Below are the code and all the weights of a small trained network. Each question names an input and a target symbol and asks about switching units off, where a switched-off unit gives its printed mean instead of its output.

import numpy as np


def w(rows, s, z=0):
    codes = np.array(rows[::2]) - 128.0
    scale = np.full(codes.shape[1], s)
    scale[-1] = z or s
    return codes * scale


def norm(h):
    return h / np.sqrt((h * h).mean(-1, keepdims=True) + 1e-5)


def f(y):
    return np.maximum(y, 0)


def softmax(a):
    e = np.exp(a - a.max(-1, keepdims=True))
    return e / e.sum(-1, keepdims=True)


def log_softmax(a):
    a = a - a.max(-1, keepdims=True)
    return a - np.log(np.exp(a).sum(-1, keepdims=True))


def net(x, mask):
    ids = ['εθξσφψω'.index(c) for c in x.split()]
    T = len(ids)
    res = E[ids] + P[:T]
    u = 0
    for l in range(2):
        q, k, v = (norm(res) @ M[l].T for M in (Q, K, V))
        z = softmax(np.where(np.tri(T) > 0, q @ k.T / 3**0.5, -1e9)) @ v
        res = res + np.where(mask[u], z, O[l][:, -1]) @ O[l][:, :-1]
        u += 1
        y = f(norm(res) @ A[l][:, :-1].T + A[l][:, -1])
        res = res + np.where(mask[u : u + 12], y, B[l][:, -1]) @ B[l][:, :-1]
        u += 12
    return log_softmax(norm(res)[-1] @ U[:, :-1].T + U[:, -1])


Q, K, V, O, A, B = {}, {}, {}, {}, {}, {}
E = w([
[159,222,144,92],'ε',
[96,140,151,121],'θ',
[135,119,81,150],'ξ',
[62,118,184,122],'σ',
[221,247,161,16],'φ',
[203,201,92,51],'ψ',
[101,210,224,89],'ω',
],0.015)
P = w([
[64,129,152,78],'0',
[70,175,153,129],'1',
[142,183,138,143],'2',
[148,145,89,248],'3',
[52,171,138,143],'4',
[123,178,126,139],'5',
[148,150,90,254],'6',
],0.014)
Q[0] = w([
[199,145,146,182],'L0H1',
[218,90,63,200],'L0H1',
[139,43,130,2],'L0H1',
],0.0084)
K[0] = w([
[178,87,188,2],'L0H1',
[91,43,47,134],'L0H1',
[218,150,183,237],'L0H1',
],0.0098)
V[0] = w([
[182,123,118,138],'L0H1',
[134,157,1,70],'L0H1',
[136,144,131,105],'L0H1',
],0.0083)
O[0] = w([
[187,112,255,100,2],'L0H1',
[123,133,82,122,185],'L0H1',
[87,154,83,211,193],'L0H1',
],0.0097,0.0033)
A[0] = w([
[78,141,181,102,30],'L0N1',
[183,121,160,195,63],'L0N2',
[162,171,63,95,139],'L0N3',
[110,182,102,59,114],'L0N4',
[194,63,102,218,249],'L0N5',
[124,104,126,130,51],'L0N6',
[148,183,148,142,220],'L0N7',
[124,160,111,72,134],'L0N8',
[68,84,120,99,180],'L0N9',
[88,117,152,246,97],'L0N10',
[254,122,102,136,157],'L0N11',
[106,143,205,78,99],'L0N12',
],0.014,0.002)
B[0] = w([
[127,138,166,130,177],'L0N1',
[102,99,151,64,149],'L0N2',
[141,94,127,98,254],'L0N3',
[116,88,92,131,254],'L0N4',
[92,145,188,88,188],'L0N5',
[94,96,132,169,128],'L0N6',
[88,96,138,106,240],'L0N7',
[112,143,105,162,203],'L0N8',
[225,116,116,250,159],'L0N9',
[169,153,111,92,220],'L0N10',
[94,161,166,147,182],'L0N11',
[119,52,158,113,179],'L0N12',
],0.012,0.0077)
Q[1] = w([
[176,102,112,215],'L1H1',
[107,44,111,66],'L1H1',
[147,247,131,92],'L1H1',
],0.013)
K[1] = w([
[202,190,97,184],'L1H1',
[73,201,126,53],'L1H1',
[199,1,94,120],'L1H1',
],0.014)
V[1] = w([
[214,98,132,39],'L1H1',
[97,150,202,113],'L1H1',
[195,157,138,1],'L1H1',
],0.0071)
O[1] = w([
[189,54,162,110,7],'L1H1',
[145,204,245,111,92],'L1H1',
[97,169,85,45,6],'L1H1',
],0.011,0.0025)
A[1] = w([
[117,92,251,149,254],'L1N1',
[187,110,158,134,143],'L1N2',
[120,120,75,128,136],'L1N3',
[148,159,157,164,97],'L1N4',
[156,120,134,128,87],'L1N5',
[145,131,71,108,166],'L1N6',
[103,139,126,105,132],'L1N7',
[141,117,162,50,62],'L1N8',
[113,156,151,63,164],'L1N9',
[95,132,145,146,156],'L1N10',
[84,120,86,152,194],'L1N11',
[214,130,133,116,109],'L1N12',
],0.018,0.0041)
B[1] = w([
[183,145,113,26,215],'L1N1',
[193,146,127,68,131],'L1N2',
[151,169,159,145,210],'L1N3',
[175,7,138,115,160],'L1N4',
[128,151,126,145,128],'L1N5',
[207,160,109,41,213],'L1N6',
[115,130,123,95,193],'L1N7',
[186,2,131,213,178],'L1N8',
[74,125,107,137,241],'L1N9',
[132,136,192,200,185],'L1N10',
[149,133,145,153,254],'L1N11',
[108,116,140,87,128],'L1N12',
],0.011,0.0087)
U = w([
[4,157,148,147,78],'ε',
[128,132,168,226,4],'θ',
[183,161,39,191,82],'ξ',
[171,124,201,136,178],'σ',
[71,57,93,74,214],'φ',
[127,149,62,60,109],'ψ',
[86,143,209,43,186],'ω',
],0.014,0.0019)

Each question gives the input, a string of symbols that net reads in full, and the target symbol t.
The units are the heads (3 rows each of Q, K, V and O) and the neurons (one row each of A and B). Each row of codes is followed by its name. A weight is (code - 128) times the scale printed after its matrix; where a second scale follows, it is the last column's (O, A, B and U).
mask holds one flag per unit, layer by layer, with each layer's heads first. A switched-off unit (its flag False) gives its mean, the last column of its rows in O or B, instead of its output. The means were averaged over made-up inputs and are rounded, as every weight is.
A unit's drop is (log p(t) with every unit on - log p(t) with that unit switched off) / (log p(t) with every unit on - log p(t) with every unit switched off).
The circuit of an input: a set's keep is (log p(t) with only the set's units on - log p(t) with every unit switched off) / (log p(t) with every unit on - log p(t) with every unit switched off). Starting from the 12 units with the biggest drops (on a tie, the unit counted first), units are removed one at a time, each time the one whose removal leaves the highest keep (on an exact tie, the one counted first), for as long as the keep stays at least 0.8.
units of the circuit, in order: the units of the circuit, biggest drop first
unit that matters most: the unit with the biggest drop
k most important neurons: the k neurons with the biggest drops, biggest first
drop when u is switched off: that unit's drop, to one decimal
input ε ε ψ σ ε ξ ω, target ε: 2 most important neurons : [L0N9 L0N4]
input ψ ω σ ε σ ω ε, target ψ: most important neuron : [L0N4]
input ψ ω ξ σ ξ σ σ, target ψ: units of the circuit, in order : [L0N10 L1H1 L0N3 L0N5]
input φ ε ω σ, target φ: 2 most important neurons : [L0N10 L1N8]
input σ φ ε ψ σ θ ε, target σ: 2 most important neurons : [L0N9 L1N4]
input ξ ξ ψ ξ θ ε σ, target ξ: 2 most important neurons : [L0N10 L0N11]
input σ ψ ξ, target ψ: 3 most important neurons : [L0N3 L0N1 L0N5]
input σ ε θ ε φ ξ ε, target σ: 3 most important neurons : [L0N12 L0N9 L1N4]
input φ ξ ε ε ψ ε ψ, target φ: 3 most important neurons : [L0N5 L0N3 L1N8]
input ε ε θ φ ω ε ψ, target ε: 4 most important neurons : [L0N11 L0N10 L0N9 L0N5]
input φ ω σ φ φ ξ, target φ: 2 most important neurons : [L1N8 L0N5]
input σ θ θ θ ω σ φ, target σ: 3 most important neurons : [L0N9 L0N11 L0N5]
input ω σ σ ω ξ ψ ξ, target ω: 4 most important neurons : [L0N5 L0N12 L0N11 L0N2]
input ε ψ φ σ ψ ε ξ, target ε: 4 most important neurons : [L0N5 L0N9 L0N2 L0N12]
input θ ξ θ ξ ψ θ ξ, target θ: units of the circuit, in order : [L0N5]
input φ ω ε φ ξ ξ ξ, target φ: 2 most important neurons : [L0N5 L1N8]
input ξ ω ε ε ε ε, target ε: 3 most important neurons : [L0N7 L0N9 L0N10]
input θ ψ ξ φ, target θ: drop when L0N12 is switched off : 1.6
input σ ω ε φ, target σ: drop when L1H1 is switched off : 3.3
input σ ξ ξ, target σ: drop when L0N4 is switched off : 1.0
input ε ξ ε φ, target ε: drop when L0N10 is switched off : 0.6
input ε ε ω φ φ ξ φ, target ε: unit that matters most : L0N11
